Below is a small trained network, with its code and all its weights. Each question gives an input and a class and asks what happens when units are switched off, that is, made to give their printed mean instead of their output.

import numpy as np


def w(rows, s, z=0):
    codes = np.array(rows[::2]) - 128.0
    scale = np.full(codes.shape[1], s)
    scale[-1] = z or s
    return codes * scale


def f(y):
    return np.maximum(y, 0)


def log_softmax(a):
    a = a - a.max(-1, keepdims=True)
    return a - np.log(np.exp(a).sum(-1, keepdims=True))


def net(x, mask):
    res = np.array(x, float).reshape(1, 4) / 4 @ E
    y = f(res @ A[0][:, :-1].T + A[0][:, -1])
    res = res + np.where(mask, y, B[0][:, -1]) @ B[0][:, :-1]
    return log_softmax(res[-1] @ U[:, :-1].T + U[:, -1])


A, B = {}, {}
E = w([
[185,191,55,47,112,117,135,113,123,154],'x0',
[208,121,82,173,151,168,150,189,153,150],'x1',
[176,126,166,105,135,121,127,130,191,1],'x2',
[121,226,186,136,140,177,153,104,93,96],'x3',
],0.015)
A[0] = w([
[130,174,74,103,94,115,123,120,135,166,182],'neuron 0',
[165,160,125,98,102,101,125,128,172,86,53],'neuron 1',
[179,155,117,167,173,184,147,182,152,139,2],'neuron 2',
[146,164,72,27,90,127,150,134,131,118,7],'neuron 3',
[57,58,186,252,151,128,134,156,126,90,16],'neuron 4',
[137,120,142,112,127,101,104,149,192,18,58],'neuron 5',
[178,107,87,174,162,117,179,162,152,140,114],'neuron 6',
[146,109,139,119,120,155,170,103,147,87,94],'neuron 7',
[96,149,88,178,101,144,121,115,85,160,56],'neuron 8',
[119,26,85,103,93,53,55,140,195,142,78],'neuron 9',
[108,211,175,139,156,202,199,97,79,95,70],'neuron 10',
[42,125,175,50,64,48,79,58,112,110,43],'neuron 11',
[68,139,110,152,109,123,130,143,90,212,29],'neuron 12',
[123,95,116,116,107,74,102,154,118,147,130],'neuron 13',
],0.014,0.0094)
B[0] = w([
[144,178,158,165,138,57,138,130,96,65,208],'neuron 0',
[106,114,155,147,171,105,128,125,51,156,177],'neuron 1',
[117,89,74,162,94,200,215,150,178,162,173],'neuron 2',
[162,189,54,71,159,16,176,136,68,118,187],'neuron 3',
[170,235,30,78,145,2,180,130,47,71,238],'neuron 4',
[155,92,229,163,245,137,104,117,97,212,233],'neuron 5',
[121,115,132,186,90,178,180,144,170,88,188],'neuron 6',
[116,93,135,142,147,114,99,134,117,154,168],'neuron 7',
[171,61,168,142,198,150,87,125,102,133,179],'neuron 8',
[57,174,129,57,86,223,64,33,135,131,245],'neuron 9',
[69,149,115,31,81,226,48,80,171,108,229],'neuron 10',
[184,68,62,219,91,179,231,195,218,107,252],'neuron 11',
[177,71,219,117,242,132,123,134,107,182,211],'neuron 12',
[108,137,139,114,103,177,92,109,109,69,184],'neuron 13',
],0.0095,0.02)
U = w([
[154,223,71,68,144,58,170,90,62,123,126],'0',
[149,47,245,113,244,176,108,91,83,169,112],'1',
[153,67,77,175,69,230,239,128,208,130,119],'2',
[89,182,139,18,66,255,36,42,134,129,92],'3',
[112,172,217,173,33,121,77,131,111,93,254],'4',
[58,133,123,112,64,39,101,174,204,200,115],'5',
[59,96,149,131,73,65,104,192,136,201,112],'6',
],0.0076,0.031)

Each question gives the input, the list of numbers given to net, and the class t.
The units are the neurons (one row each of A and B). Each row of codes is followed by its name. A weight is (code - 128) times the scale printed after its matrix; where a second scale follows, it is the last column's (A, B and U).
mask holds one flag per neuron, in row order. A switched-off neuron (its flag False) gives its mean, the last column of its row in B, instead of its output. The means were averaged over made-up inputs and are rounded, as every weight is.
A unit's drop is (log p(t) with every unit on - log p(t) with that unit switched off) / (log p(t) with every unit on - log p(t) with every unit switched off).
The circuit of an input: a set's keep is (log p(t) with only the set's units on - log p(t) with every unit switched off) / (log p(t) with every unit on - log p(t) with every unit switched off). Starting from the 12 units with the biggest drops (on a tie, the unit counted first), units are removed one at a time, each time the one whose removal leaves the highest keep (on an exact tie, the one counted first), for as long as the keep stays at least 0.8.
circuit, biggest first: the units of the circuit, biggest drop first
k most important neurons: the k neurons with the biggest drops, biggest first
drop when u is switched off: that unit's drop, to one decimal
input [2,-7,-7,1], class 1: 2 most important neurons	neuron 12; neuron 8
input [6,-4,-7,-6], class 1: 4 most important neurons	neuron 12; neuron 4; neuron 8; neuron 10
input [3,1,-1,0], class 4: 2 most important neurons	neuron 4; neuron 11
input [-7,8,-5,6], class 2: circuit, biggest first	neuron 2
input [-7,-8,4,-2], class 2: 2 most important neurons	neuron 11; neuron 3
input [-5,-4,0,-6], class 3: 2 most important neurons	neuron 9; neuron 3
input [-2,6,8,-3], class 1: 2 most important neurons	neuron 5; neuron 11
input [-3,-4,-1,-4], class 2: 2 most important neurons	neuron 11; neuron 10
input [2,6,3,8], class 3: 2 most important neurons	neuron 10; neuron 11
input [4,-4,6,4], class 1: 2 most important neurons	neuron 5; neuron 4
input [-4,-2,7,6], class 1: 2 most important neurons	neuron 5; neuron 9
input [-8,-7,0,8], class 0: 2 most important neurons	neuron 4; neuron 9
input [3,-3,6,-5], class 1: 2 most important neurons	neuron 5; neuron 10
input [0,3,0,-5], class 3: 2 most important neurons	neuron 11; neuron 9
input [-8,-2,8,4], class 0: most important neuron	neuron 4
input [-6,-5,-4,-7], class 3: drop when neuron 9 is switched off	2.8
input [-3,-8,-3,2], class 2: drop when neuron 11 is switched off	0.7
input [4,-8,4,-1], class 2: drop when neuron 11 is switched off	1.6
input [0,-4,5,-3], class 1: drop when neuron 9 is switched off	0.0
input [-5,-2,-1,8], class 3: circuit, biggest first	neuron 10
